Each row has two labels, one from each of two sets.
[-36 -11   2  -6  10  14   9  -5   5   2  -4   1 -55  -4 -34 -20 -25  -5
   3 -16 -22  36  19  -9 -24  11 -14 -50  23  28]
W/mibez
[  1 -22  -5  -5 -16  -5 -34 -18   4  23  10  -9   3   6  28   7  -2  15
  -7 -19 -15  18 -35  -1  -2 -23 -25  -2  14  14]
C/Tafu
[-14   8   2 -22 -21 -48  -6  11   7   0 -52 -11   9  -5   0  19 -21  -8
   9  14  38 -19  31  -5  10  38 -13  -4 -32  -6]
Q/mibez
[-25  13  -8  -5 -10   0   4   4  10  -3 -13   2 -34   1 -17  -9 -34  -4
 -22 -12  -7   7  24  -4 -15   4  -9 -38  15  28]
W/mibez
[ -5   8   7   5 -24 -20   6 -88  25 -10  -4 -15 -11   6   7   0 -22   3
  -7  17  11 -24  30 -18  39   7 -18 -10 -31   0]
Q/mibez
[  1   8  16 -22  19  -7  12  -6  -6  -8  17 -12 -22  26  -8  27  -2  -6
  -1 -35  12  -5  26  -7 -25   3   1 -32   0  33]
V/mibez
[-19   8   9  -7 -15  -4   5   5 -11  -7   0  12  -9  -8 -24  -3 -10   2
 -19 -21   4  11   6   5 -22 -23   2 -32  46  20]
V/Tafu
[-12 -13  18 -15   6 -31  -3   4  -7  -4  -8 -32   1   2  -3  31 -16  -4
   8  -3   6 -23  29  -8  26  25  -1  -9 -38   8]
Q/mibez
[-28  26  -9  12  18  13  30   4 -14 -30  20  11   5  19 -18 -10   3 -21
 -25  -3  41  15  26  -6  -8 -34   4 -41  48  23]
V/Tafu
[ -1   7  13  -3  10   9   6  -6   1  -2  16  -5 -33   0 -22  -2 -27 -10
   0 -16  -8   5  27   1 -27  -2   4 -48  10  24]
W/mibez
[ 14  22  -4 -13 -30  -2 -10  -6  27   3   1   3  -7  -5  -7  -8 -24  -3
  -1   2   3 -14  18  -4   0  -1  -4  -6  -4  -7]
Q/lugek
[-33  -5  27 -22 -12   5  -1 -12  -5 -14   4  16 -35   8 -25  20  -9  -5
  13 -13  -1  24  21 -26 -19  10 -10  -7   6  18]
W/mibez
[-17  -1  -1 -12 -19   6  -4 -13  16 -12  25  -3 -49  20  -5  -5  -9   1
 -14 -23 -18   4  42 -28 -21   9  10 -25 -11  38]
W/mibez
[-34  -2   3   3   7  -2   1  -6 -17   1   6  -1 -19   3  -7  -6 -16  -3
 -16  -6  -6  26  17  -6 -15 -15  -7 -28  23  27]
W/Tafu
[-28  17  10  -9 -22 -36  -4 -14  -3 -38  20  -2 -19  16  -5  15 -26  -8
  -4 -15   0 -15  50 -16 -22  16  -8   2  11  37]
V/mibez
[ -7 -13   5 -17 -11  -1 -22 -16   6  21  20  -8 -11  30   0  -2  -3   5
  -1 -19  -8   5  19  -6 -19   3 -18 -18  20  42]
W/mibez
[ 14  16   8  16  -4  -3  11 -11  -6  -4  16   2  12  39 -27  10  -6  10
 -27 -21  -6   8   2  19 -28 -27  -5 -41  41  42]
V/Tafu
[-16  -4   5   6 -22  -2   8 -25  25  -6   8   7 -45   6 -27  -2  15   8
 -16 -23 -12  19  15 -20  -7  -6 -32 -35  31  34]
W/mibez
[ -8  -3   9 -11 -11   7  -3 -16  23   0  24  -6 -39  22 -21  -9 -21  11
   1  -8  -2  -4  35 -15 -20   4   0 -20  29  29]
W/mibez
[-27   6  -6  -6 -12   2 -15   2 -11   7   8  17 -27 -39 -35   0 -18  -8
  -5 -15  -9  26  12   5 -16  -8 -18 -14  42  11]
W/Tafu
[-27  -5   5 -34 -12   6 -10  -5   6 -23   3 -12 -29  32   0  -2 -27  -5
  25 -15   4   6  46 -14 -43  18  -1  -9  -4  33]
W/mibez
[-40   4   4 -11 -17  25   3  -6 -18  -6   4  14 -17  -8 -38  -9 -11   1
   8  -6  -1   9  19   7 -29  -3   0 -18  38   9]
W/Tafu
[  4   6   9  17   1   8  -1   0  -4  11  12 -23  -7  22 -15  -3 -31  15
 -26 -36 -12  -7 -26  11 -18 -32 -15 -24  16  24]
V/Tafu
[-12  18  -7   0  31  -6  17   1  -1 -13   9   1 -40  18 -15 -22 -21  -3
 -16 -21  -1   0  37 -12   4  12   8 -38  11  32]
V/mibez
[-16   1  -1 -16  -1  10   0 -18  -8 -14  23   2 -29  17   2   7  -7   2
  24 -20   0   1  32   5 -23   2   8  -9  25  35]
W/mibez
[-17   1   8 -18  -2 -19   3 -15  -5   3  18   4 -52   7 -11  -2 -14   2
   3 -25   7  13   7   2 -12  -1  -9 -10  14  36]
W/mibez
[ -3 -10  13  -9 -14  -3 -10 -29 -10   4  14  11  -9   2 -18  -2  -5  13
  -1 -16   3  31   3   0 -23 -26  -8 -13  58  25]
V/Tafu
